Below is a small trained network, with its code and all its weights. Each question gives an input and a class and asks what happens when units are switched off, that is, made to give their printed mean instead of their output.

import numpy as np


def w(rows, s, z=0):
    codes = np.array(rows[::2]) - 128.0
    scale = np.full(codes.shape[1], s)
    scale[-1] = z or s
    return codes * scale


def norm(h):
    return h / np.sqrt((h * h).mean(-1, keepdims=True) + 1e-5)


def f(y):
    return np.maximum(y, 0)


def log_softmax(a):
    a = a - a.max(-1, keepdims=True)
    return a - np.log(np.exp(a).sum(-1, keepdims=True))


def net(x, mask):
    res = np.array(x, float).reshape(1, 2) / 4 @ E
    u = 0
    for l in range(2):
        y = f(norm(res) @ A[l][:, :-1].T + A[l][:, -1])
        res = res + np.where(mask[u : u + 5], y, B[l][:, -1]) @ B[l][:, :-1]
        u += 5
    return log_softmax(norm(res)[-1] @ U[:, :-1].T + U[:, -1])


A, B = {}, {}
E = w([
[252,153,76,98,136,94,135,123],'x0',
[90,99,104,59,98,119,93,123],'x1',
],0.018)
A[0] = w([
[154,109,194,116,153,85,114,154,25],'L0N1',
[244,134,118,98,127,117,132,126,68],'L0N2',
[207,136,141,206,139,136,140,137,4],'L0N3',
[135,140,150,253,136,107,135,118,144],'L0N4',
[86,152,144,111,138,118,141,105,43],'L0N5',
],0.023,0.0023)
B[0] = w([
[169,112,180,173,153,130,130,147,136],'L0N1',
[216,85,28,144,116,219,94,254,253],'L0N2',
[84,159,150,47,103,13,108,21,216],'L0N3',
[113,173,147,189,127,150,188,104,220],'L0N4',
[117,82,138,110,69,120,109,223,153],'L0N5',
],0.02,0.023)
A[1] = w([
[130,86,177,183,216,187,115,153,26],'L1N1',
[139,162,192,116,220,77,153,29,3],'L1N2',
[188,108,131,109,142,76,48,121,89],'L1N3',
[127,75,128,18,124,60,57,131,12],'L1N4',
[252,106,34,128,172,203,97,185,161],'L1N5',
],0.024,0.002)
B[1] = w([
[177,123,139,158,130,196,175,228,140],'L1N1',
[114,161,146,133,103,80,109,6,158],'L1N2',
[104,110,69,105,135,192,159,153,157],'L1N3',
[125,60,160,102,192,115,20,109,163],'L1N4',
[165,169,46,94,225,151,202,110,253],'L1N5',
],0.024,0.038)
U = w([
[114,230,149,175,72,71,173,3,95],'0',
[86,125,210,208,76,174,160,219,111],'1',
[127,138,130,113,46,63,103,160,1],'2',
[168,146,37,84,192,138,133,121,196],'3',
[92,42,167,97,157,123,10,168,175],'4',
],0.014,0.0059)

Each question gives the input, the list of numbers given to net, and the class t.
The units are the neurons (one row each of A and B). Each row of codes is followed by its name. A weight is (code - 128) times the scale printed after its matrix; where a second scale follows, it is the last column's (A, B and U).
mask holds one flag per neuron, layer by layer. A switched-off neuron (its flag False) gives its mean, the last column of its row in B, instead of its output. The means were averaged over made-up inputs and are rounded, as every weight is.
A unit's drop is (log p(t) with every unit on - log p(t) with that unit switched off) / (log p(t) with every unit on - log p(t) with every unit switched off).
The circuit of an input: a set's keep is (log p(t) with only the set's units on - log p(t) with every unit switched off) / (log p(t) with every unit on - log p(t) with every unit switched off). Starting from all 10 units, units are removed one at a time, each time the one whose removal leaves the highest keep (on an exact tie, the one counted first), for as long as the keep stays at least 0.8.
circuit, biggest first: the units of the circuit, biggest drop first
k most important neurons: the k neurons with the biggest drops, biggest first
drop when u is switched off: that unit's drop, to one decimal
input [0,3], class 4: 3 most important neurons	L0N4, L0N2, L1N5
input [-4,-2], class 1: circuit, biggest first	L0N3, L0N2, L1N5
input [-1,8], class 4: 3 most important neurons	L0N2, L0N4, L1N5
input [-3,6], class 4: 2 most important neurons	L0N2, L0N4
input [3,-7], class 0: circuit, biggest first	L0N3, L1N5
input [-4,5], class 4: 3 most important neurons	L0N2, L0N4, L1N5
input [2,-7], class 0: 2 most important neurons	L0N3, L0N4
input [-7,-6], class 1: circuit, biggest first	L0N3, L1N5, L0N2
input [-4,3], class 4: circuit, biggest first	L0N2, L0N4, L1N5
input [-5,-7], class 0: most important neuron	L0N2
input [-6,-1], class 1: 3 most important neurons	L0N3, L0N2, L1N5
input [-2,7], class 4: 2 most important neurons	L0N2, L0N4
input [0,7], class 4: 2 most important neurons	L0N2, L0N4
input [2,-5], class 0: 3 most important neurons	L0N4, L0N3, L1N5
input [-5,4], class 4: 3 most important neurons	L0N2, L0N4, L1N5
input [-7,1], class 1: drop when L0N2 is switched off	0.6
input [-3,2], class 4: drop when L1N2 is switched off	0.0
input [-7,2], class 4: drop when L1N5 is switched off	0.6
input [-8,1], class 1: drop when L1N4 is switched off	0.1
